Each row of numbers belongs to one of the things below and depends on some of the facts about them. Some rows are named. Which thing is each other row?

How the things are related:
bagi {Π=skotraris,zikes, η=544, τ=lifedrus}
basogrur {η=544, τ=grire}
bebi {η=166, τ=nuror,skifi}
beli {Π=skaskir,gubu,pludram,zikes, η=675}
bibrubrar {Π=motru, η=832, τ=zedril}
bidak {η=832}
biki {η=675}
bradren {η=544, τ=labrel,nodrir}
bregol {η=544, τ=dreloklal}
briplek {Π=pilol,flanel, η=544}
brobru {Π=skikluk,fluten,redi,stoplon, η=832, τ=dekis,flalir}
broregan {Π=sutri,fipen,motru, η=166}
brudak {Π=vepluk, η=675}
bruluga {Π=lifedrus,flidopi,zikes, η=544, τ=miko,plalama}
burogin {η=544, τ=skifi}
dedus {Π=vugru,tubrel, η=832}
dekis {η=832}
dinetra {Π=drepil, η=675, τ=sasak}
drebragor {Π=geto, η=544}
dreloklal {Π=zikes, η=832}
dremufli {η=832, τ=beli,vafis}
drepil {Π=gubu, η=675}
drobru {Π=zikes, η=675}
droskobis {Π=drupedre,skikluk,plalama,zupo, η=166}
drupedre {Π=vafis, η=832}
faflo {Π=tegra,stoplon, η=544, τ=sasak,biki}
fipen {Π=redi, η=544}
flalir {η=544}
flanel {η=675}
flatal {Π=skaskir,dreloklal, η=832}
flatran {η=166, τ=plofu,dreloklal}
fledor {Π=briplek, η=544, τ=kisi,flenotru}
fledrisken {Π=pludram, η=544, τ=mufas}
flenotru {η=166, τ=tristem}
flidopi {Π=gudi,pilol, η=832}
flistugri {Π=flatal,bebi, η=544}
flobrem {Π=puzel,miskitre,pidok, η=166}
floga {Π=stedas,flanel,zikes, η=675}
fludam {η=544, τ=nuror}
flupe {Π=staza, η=832}
fluten {Π=puzel,zikes, η=832}
fopli {Π=podana,migi,plitefi, η=832}
galur {Π=siskes, η=544}
gaskigan {Π=dinetra,burogin,zikes, η=832}
geto {Π=zikes, η=544}
gistezi {Π=drebragor, η=544}
gisun {Π=pidok, η=544}
gizi {Π=skaskir,bagi, η=544}
graku {Π=geto, η=832, τ=tugre,puzel}
greskil {η=675, τ=sugril}
grire {Π=migi, η=166, τ=brobru}
griskun {Π=zumuklam,saplufem,geto,zikes, η=675}
grogadri {η=544}
grostil {Π=dinetra,ziflatuk, η=544}
grotru {Π=nibren,burogin, η=166}
gubu {Π=zikes, η=832, τ=plofu}
gudi {Π=podana, η=166, τ=kalus}
kalus {η=832, τ=labrel}
kesas {η=166, τ=nuror}
kisi {η=675}
klagruvom {Π=gizi,vafis, η=675, τ=nibren,dinetra,zupo,rogu}
klakos {Π=dremufli,geto, η=832}
klebrumuk {η=832, τ=kesas}
kluplus {η=544, τ=drupedre,tristem}
kosin {η=166}
labrel {η=675, τ=galur,kesas,nuror}
lifedrus {Π=rudobrum, η=544, τ=bregol}
liflu {Π=podana, η=832}
lipil {η=166, τ=basogrur,zupe}
luska {η=675, τ=sefa}
mefen {Π=podana,stoplon,pidok, η=832}
meplal {Π=penu,flanel,vafis,zupe, η=544}
mezim {Π=burogin, η=544}
migi {Π=saplufem, η=166}
miko {η=544, τ=vipla}
miskik {Π=fluten, η=544}
miskitre {Π=zikes, η=675}
miza {η=166}
motru {Π=vafis, η=166}
mufas {Π=flistugri,vepluk, η=832}
nanel {η=675, τ=dreloklal}
nelo {Π=zikes, η=832}
nibren {Π=puzel, η=832, τ=mefen}
nifil {Π=flanel, η=544}
nodrir {η=544, τ=gubu}
nuror {Π=plustok, η=832}
penu {η=675, τ=grogadri}
pidok {η=832}
pilol {Π=drobru, η=166, τ=stogizol}
plalama {η=544, τ=luska}
plestor {Π=kosin,drepil, η=544}
plitefi {Π=podana,pludram, η=675, τ=nuror}
plofu {Π=vafis, η=166}
pludram {Π=zikes,vafis, η=544}
plustok {Π=podana,vafis, η=166}
podana {Π=zikes, η=675}
pusti {Π=gudi,gistezi,rostu,liflu, η=166}
puzel {Π=zikes, η=166}
raklin {Π=miskitre, η=675, τ=stogizol}
raplovak {Π=trava,griskun,geto,stoplon,zupe, η=544}
redi {Π=plustok, η=544}
relim {Π=geto,stoplon, η=166}
rifibim {Π=podana,zikes,vafis, η=544}
rogu {Π=drebragor,fledrisken,zikes, η=832, τ=bregol}
roples {Π=zumuklam, η=675}
rosetak {Π=geto, η=544}
rostu {Π=skifi,pidok, η=675}
rudobrum {Π=podana,geto,zikes, η=166}
rumel {Π=drebragor,skifi, η=544}
ruros {Π=flistugri,flupe,miza, η=675}
saplufem {Π=gubu,zikes,vafis, η=166, τ=zoflek}
sasak {Π=droskobis, η=544, τ=dekis}
sedol {Π=galur,vigren,pludram, η=166}
sefa {η=544, τ=flatran}
siskes {Π=stoplon,zikes, η=166}
siter {Π=flatal,bebi, η=675, τ=dedus}
skaskir {Π=drebragor,drobru, η=832, τ=nanel}
skifi {Π=podana,zumuklam,gistezi,pludram,pidok, η=166, τ=nuror}
skikluk {Π=zikes, η=675}
skisteke {η=832, τ=flistugri}
skotraris {Π=pludram, η=832, τ=zofa,vafis}
staza {Π=drupedre,drebragor, η=544}
stedas {Π=podana,fledrisken,nuror, η=832, τ=sugril}
stepas {Π=saplufem,drepil,zikes, η=675}
stogizol {η=166, τ=galur,kesas}
stoplon {Π=podana,zikes, η=832}
stozek {Π=zikes, η=675, τ=brudak}
subru {Π=tozozin,gizi, η=675}
sudrem {Π=tubrel,zupo, η=544, τ=nuror}
sugril {η=832, τ=galur}
sutri {Π=saplufem,fluten,zikes, η=544, τ=gisun,klebrumuk}
tefasil {η=832, τ=gisun}
tegra {Π=pludram, η=675}
toles {Π=skisteke,stoplon,stozek, η=832, τ=dinetra,sefa}
tozo {η=675, τ=sefa,vepluk}
tozozin {η=544}
trava {Π=puzel, η=832, τ=nuror}
tristem {η=166, τ=vafis}
trosas {Π=plustok, η=832, τ=tugre,liflu}
tubrel {Π=zikes, η=675}
tugre {η=166, τ=dreloklal}
vadrave {η=675, τ=rifibim}
vafis {Π=zikes, η=544}
vaskol {Π=zikes, η=675}
vemik {Π=skaskir, η=544, τ=tristem,bidak}
vepluk {η=544}
vigren {Π=drupedre,mefen, η=166, τ=vafis}
vipla {Π=penu,pidok,vafis, η=166}
vugru {Π=podana,bagi, η=675}
zage {Π=zumuklam,tozozin,tefasil, η=544, τ=gistezi,gaskigan}
zedril {Π=roples, η=675, τ=tristem,nanel,bregol}
ziflatuk {Π=gisun,dinetra,vugru,miza, η=544, τ=mefen,bidak}
zikes {η=544}
zofa {Π=podana,tefasil,skotraris,stozek,zupe, η=675}
zoflek {Π=podana,vigren, η=832}
zumuklam {Π=gubu,pludram,zikes,vafis, η=832}
zupe {Π=zikes, η=832, τ=briplek,bebi}
zupo {Π=gudi,fledrisken,fluten, η=832}

Some rows with their names:
flenotru: [  5  -2   1   4   6   4  -2  -1   6  -3   2  -6   2   5   0  -1  -2  -1
  -4  -5   2   0   2  -2 -30   0  -1   1  -7  -5   9  -5   0  -1   1   0]
fludam: [-16   1  -4  -2   4   1   2   2  -4   0   2   2  -5  -8  -2   1   1  -3
  -1   2  10  11  -2  -1   2  -7   6   3   7   1  -1   0   6  -8   2   8]
faflo: [ 2 -1 -6 -3  3  1 -1  1  2 -3  0  1  1 -3  3  2 -6 -1  0  0 -2  0  2 -3
 20  2  2  0  1 -2 -5 -2  3  6 -3 -1]
puzel: [ 6  2  1  2 -1  0  4 -3  2  3  2 -4  0  3 -6  0  3  3  1 -3 -1 -4 -4  4
 -9 -1 -3  1  0  0  2  3 -1 -3  2  1]
klakos: [-5 -7 -2  1  1  2 -2  3 -5  1 -2  0  1  4  0 -2 -4  1  2  1 -2 -3 -2  1
  0  1 -2  0  6 -1  1  2 -1  0  0  0]
tubrel: [-1  2  3 -1 -3  0  2  0  5  3  2  0  0  5  0 -1  2  2  0  0  2 -3 -3  0
 -2  1 -2  0  0  1  0  3 -2  0  1 -1]
dedus: [-2 -4 -2  2  1 -1 -1  3 -3 -1 -3 -1  1  0  2 -1  0  1  1  0 -5 -4  1  0
  1  2  0 -1  2  1  0  3  3 -3  1 -1]
dreloklal: [  5   1  -1  -5  -2   1   0   2 -10   2  -2   1  -1  -5  -2   4  13   0
   2   0   2  -2  -5   4  -3  -7  -3  -2  -4  -2  -2   3   2  -4   0   4]
redi: [ 7  4  3 -2  0 -3  2  1 -1  0  0  0 -1 -2 -3 -1  2 -1  0 -5  0  0  1  0
  4  3  4 -1  2  0 -2  2  3 -1  0  2]
rifibim: [ 1 -3 -4 -4  2  0 -1  5  1 -1  0  0  1 -4  2 -1 -2  0  1 -2 -3 -3  1 -1
 12  4  4 -2  7 -3 -2  2  3 -1  0 -1]
gaskigan: [-4 -6 -7  7  3 -2 -2  3 -2 -1 -1 -1  2  1  2  0  1  3  1  3 -6 -4 -1  0
 -1  2 -1  0  2  2 -2  4  3 -5  3  0]
gisun: [ 6  1 -2  3  0 -6  1  1  0 -1  0  1 -2 -3  0  1  5  0 -1 -2 -3  0  2  0
 -4  3  6 -1  1  4 -4  0  2 -3  2 -2]
miskik: [ 2 -3 -4  0  4 -1  0  2 -1  0  1  0  1 -1 -1 -2  0  1  1 -1 -1 -1 -2  0
  6  3  1  0  5 -1 -2  3  2 -1  0  0]
rosetak: [ 0 -4 -4 -1  3  0 -1  3  0  1  1  1  0  1 -3 -2 -1  0  2 -1  1 -1 -2  1
  5  2  1 -1  9 -2 -2  2 -1  3  0  0]
flanel: [ 2  6 12 -1 -4 -2  4 -2  2  4  2  1 -1  5 -3 -3  4  1 -1 -2  6 -1 -3  2
 -6  0 -3  0 -2  2  2  3 -1  0 -1  1]
bidak: [ -1  -3   3  10   1  -1  -2   0  -6   0  -2   0   1   3  -1  -3   2   0
   1   0   1   3   2   2 -15   1  -1   0  -1   3   4   1   0  -4   1   1]
trosas: [-1  2  2 -2  0  1  0  1 -3 -2 -4 -1  1 -4  3  2 -2 -1  1 -1 -3 -1  3 -3
 12  1  1 -1 -5 -1  0 -1  3  1 -3  2]
nifil: [ 1 -1  0 -2  2  1 -1  3 -1  0  1  0  1 -2 -1 -3 -2 -1  2 -3  1  0  1  1
  5  3  3  0  6 -1  1  2  0  2 -1  0]

Name these rows:
No name comes twice in this set of rows, the named rows included.
[ -5  -9   0   4  -2  -1  -6   2  -7   0  -3   3  -1   4   3  -3   2   0
   1   5  -2   2   2   2 -19  -2  -1  -1   9   4   1  -2  -6  -1   4  -4] -> mufas
[ 2  6 -1  0  0 -2  3 -4 -2  0 -2  1 -1  2 -4  7  3  1  0  2 -1 -1 -4  0
 10 -3 -5  0 -7  0 -5  1  2  3 -1  2] -> gubu
[ 4  2 -6  6  0  1 -2 -3 -3 -3  0  3  2 -6 -1  3 -2 -2  1  4  2  8  2 -1
  6 -1 -2  2 -8  4 -3 -3 -2  8 -4  0] -> sefa
[ 7  4  4 -2  2 -4  3  0  0  3  3  1 -2  5 -9  2  3  1  0 -3  4 -1 -6  3
 -1 -1 -2  0  5  1 -2  4 -1  3  2  1] -> geto
[-2 -4  4  0 -1 -2 -3  0 -5  2 -2  2 -2  6 -3  1  2  1  0  2 -1 -2 -2  3
 -8 -3 -2 -1  8  1  0  0 -5  0  3 -2] -> flatal
[ 3  9 13 -3 -5 -5  6 -3  4  4  1  0 -2  5 -3  1  7  1 -2 -4  3 -3 -2  1
 -5  0  0 -1 -4  2  1  2  0  0  0  0] -> podana
[-1 -6 -7 -3  3  1 -3  6  0  0  1  0  1 -1  1 -2 -5  0  2  0 -3 -3 -2 -1
 12  4  2 -1  8 -3 -3  3  0  1  0 -1] -> raplovak
[  4  -1  -1   3   6  -1  -2   1   3  -4   2   0   1   2  -2   0   0  -2
  -3  -2   4   4   1  -2 -15   1   1   1  -3  -2   2  -3   0   0   0   1] -> kluplus
[ 11   5  -7  -5   1   5  -1   2 -11  -3   1   2   2 -19   0   5  18  -5
   2   0  10   7  -4   3 -11  -8  -1  -1 -18  -3  -2  -3   2  -3  -5   7] -> bregol
[ 5  2  4 -4  0 -3  2 -1 -1  2  2  2 -3  5 -7  1  4  0 -1 -3  4  0 -3  3
 -3 -1  0 -1  8  1 -2  1 -2  3  2 -1] -> drebragor
[ 2  2  1 -2 -3  4  1 -6  2  2  0 -1  1  3 -2  1 -8  0  0  1 -1  1  0  1
  9 -2 -6  2  0 -1  0 -3 -5  9 -2 -1] -> pilol
[ -5  -8  -1   0  -5  -2  -5   3  -1  -1   0   3  -1   1   8  -3   4  -1
  -1   5  -3   0   2   0 -14   0   1  -2   6   3   0  -3  -7  -1   3  -6] -> ruros

Now the same things, written a new way:
Named rows:
briplek: [ -3   1   4  -3   3  -7  13   2   0  -2 -15  -2  -7 -10   2   1   9   1
   4   3  -3   2  -3 -10   7   7   0  -3   2   5   5  -1  -1  -1  -9  -8
  -5  -8]
burogin: [  7   2  -4   3   0   5 -10  -6  -8   3   5  15   3  -1 -10  15  -7  10
   1  -9   4   8  19   6   6  17  11  -7   7  -3  -3   4   8   2  20  14
  19  24]
greskil: [ -2   0  -4  19   5   3 -19  -6  -4  -2  19  14   1  10 -15  -4 -17 -11
   5   6  -9  -8   9   1  11  -2   3   1   0  -3   0   5  10   8   2 -13
  -1  -3]
trava: [-16  17   3 -10   2  15   3   1  12  10   4   4  13   1  -1  17   7   2
  -2 -11  -7  25  25  23  -1   9  -4  17   0 -10 -15   2  13  10  15   0
  16  21]
podana: [ 13   5   5 -13 -22   5   8 -11   4   5 -13   1   1   0  -5  -2   0  -1
 -24   6   9  -5  -2  -8  18   6   8 -19   8  -6   5  -4 -13  11  -2  21
  -4   9]
plalama: [  9   7   5  12 -10   3 -13   1 -12  -2   6   7   8  -1   0  -5 -14  -8
  -5   6   8   5   8  -1   1   6   8  -8   3  11   5   9   8   3   5  -7
  14   8]
puzel: [  4  -5  -2 -16  -6  -2  14  -3  -1   2  -5   1  -2  -1   3  -5   5  11
  -4  -5   7   1   0 -11   4   9  -4 -23   1 -12   3  -3  -4  -3   4  13
   1   6]
skotraris: [  8  18   0  12 -13  13  -2   5   3  12   1  -2   4  13  -3  -2  -3 -13
  -4   0   1   2   7  -8 -22   3   8   4  -5  10  -5  -2  -2  -3   8   9
  12  11]
labrel: [-14  10  -1   7  13  15 -14 -11   4  -4  22  24  10   3 -10   7  -7  -3
  -1   4 -12  11  29  22  23  -2  -7  17   7 -17  -7  14  21  23   6 -20
   4   8]
lipil: [  1  -4   0  13   8   3 -15  -6  -3  -7  21  18   6  11 -10  -6 -11  -7
   8   0  -3  -9   8 -10  -2   1  -8   2  -2  -2  -2   5  16   2   8  -5
   2  -4]
pludram: [ 11   3   5 -10 -12   0  11  -3  -4  -2 -17  -1  -1 -12   3   0   4   5
 -14   2  11   4  -1  -9   9   7   6 -11   9   2   5   1  -8   2  -1  13
   2   7]
klakos: [ -5  -1  -2   1   4  -5  14   5   5   3  -8 -14 -10   1   7   2   9   6
   9  -3  -5   6  -8  -5  -1   0  -3   0 -13  -5  -4  -4  -6  -1  -9  -5
 -10  -9]
tegra: [ -2   1  -1 -10  -7   1   9   0   6   4 -11  -3  -4  -2  -2  -5   4  -2
  -8   3   1  -6  -6  -1  10  -5   4  -7   5  -4   5  -3 -11   1 -10   3
  -5  -1]
flenotru: [  6   4  -7  19   0  15 -10  -1   1   3  17  21   4  21 -24  -5   1 -17
  12  -3 -12 -24   9 -27 -27  12  -1  18   0  14  -8  -4  11 -10  13   9
   6   3]
vemik: [  0   6  -3  12  -7  10  -8   7 -15   7   5  -5  -2   6   0   4   7 -13
  14  -1  -3  -1   8  -2 -25  15   5  12   1  21   1   2  -3 -15   2  -8
   4   1]
grire: [ -5   1  -6   7   1   2  -5   7  -6   3  15   4   7   9   2 -15 -12  -5
   4  -4   1   3   6   6 -15  -7  -5  -8  -4  -1   6   6   7  -7   5 -12
  13   2]
tefasil: [  8  13   7   9 -11   5  -7  -3   1   5   2  -2   8  11  -3  -3 -12  -7
  -8   2   4   8   8  -5   0   8   4  -8 -10   0  -4   3   4  12   9   5
   9   8]
griskun: [-11  -2  -8  -9  -3  -2  12   4   1   7  -9 -10 -11  -2   1  -2   9   3
   1  -2  -7  -1  -6   6   4  -5   1  -6  -1  -4   6  -5 -13  -6 -11  -4
  -5  -5]

Rows to name:
No name comes twice in this set of rows, the named rows included.
[ -9   3  -1   8   6  -4  -4   9  -6   0   3  -1   1  -5   3  -1  -3  -7
   8   1  -3   5   1  10 -12  -5   3   7   0  11   4   5   4  -9  -4 -18
   9  -1] -> zage
[ 10  -3   6  -3  -5   8   6  -4   0  -6  -5 -12  -2  -1   8   2   5   8
  -3   5   4  -1  -8  -4   1  -2  -4   8  -3  -3  -7   1 -10   6  -3   8
 -18  -5] -> flupe
[  6 -12  -6  -9   2  -2   6  -7  -1  -4   1   9  -4  -3  -5  -2   1  18
   1  -7   4  -5  -3 -13   5   5  -4 -15   4 -17  -2  -3  -1  -2   9  18
  -3   4] -> kosin
[-24  15   8 -28   3  25   7  -1  16   4  12  12  26  -4   6   8  17  -5
 -12 -10  -6  18  22  35 -10  -3 -20  38  15  -4 -11   7  14   2  11   1
  17  18] -> skifi
[  0   5   0  16   0   2 -12   7 -12  -3   3   4   5  -3   4 -12 -13  -8
   2   6   2   5   4   6  -8  -6   5  -3   2   9   6  12   7  -3  -1 -20
  10   3] -> sasak
[ -2  -5  -1  -5   3  -2   9   5  -4  -5 -11  -8  -6 -14  10   0   8   5
   4   5   2   1  -9   1  -6  -6   0   8   6   9   5   0  -9  -9 -11  -8
  -9  -6] -> rumel
[-10   1   7   2   4 -12 -11  11   1   9   7 -22   8  14   6   8  -4 -14
   7 -10  -2   3  -5  20 -20   2   2   7 -15  18  -5  -8   5  -9   4   0
  12  -8] -> rogu
[-22  17   0 -17  -1  19   2   0  14  11   5   7  17   0  -2   9   8 -12
 -12  -6  -8  13  21  32   2  -4  -4  24  12  -3  -6   3   7   6   3  -3
  14  16] -> plitefi
[  2   3   5   4  -7  -2  -9   5 -10   3   0  -2   6   0   3   2  -5  -9
   1  -2   4   6   6   9  -9  10   7  -4   1  12   4   3   1  -7   5  -5
  14   6] -> bagi
[  9   4  14   3 -11   1 -10  -3  -6   8  12 -16   8  15   5   9  -3  -9
   0  -3   5   9   4   8  -9  19   4  -4 -11  11  -6  -2   0   5   9   6
   2   1] -> skaskir
[  0   0   0  -1  -2  -3   7   1  -5  -4 -14   1  -3 -14   7  -4   0   9
  -5   4   6   7  -2  -2  13  -2   2 -13   4  -5   6   7  -2   4  -6  -8
  -1   2] -> galur
[ -1   0  11   1  -2 -13 -15   5  -6   8   3  -8   6   5  -2  11  -6 -15
   1  -7   2   2   2  13  -9  17   7  -3  -3  25   3  -4   5 -12  10   6
  17  -1] -> lifedrus
[  7  -1 -13  10  -7   7 -20  -4 -11   5  17   4   0   8  -7  -4 -21   4
  -2  -3   7   0  11  17   1  -3  11 -19   2  -9   1   3  -6   1   9   2
  10  19] -> dinetra
[ -7   5  -4  10   1  -2  -8  12  -7   0   2   0   3  -4   6  -6  -8  -7
   4  -1   2   7   2  11 -14  -7   4   1   1  10   7   7   4  -9   0 -18
  15   3] -> faflo
[-10   4  -3   5  -5   4  -8   7  -3   9  11  -7   1   9   2  -6  -7 -13
   0   1  -2  -2   0  17  -8  -8   2   0  -1   9   5   1  -4  -5  -8 -15
   6  -3] -> klagruvom

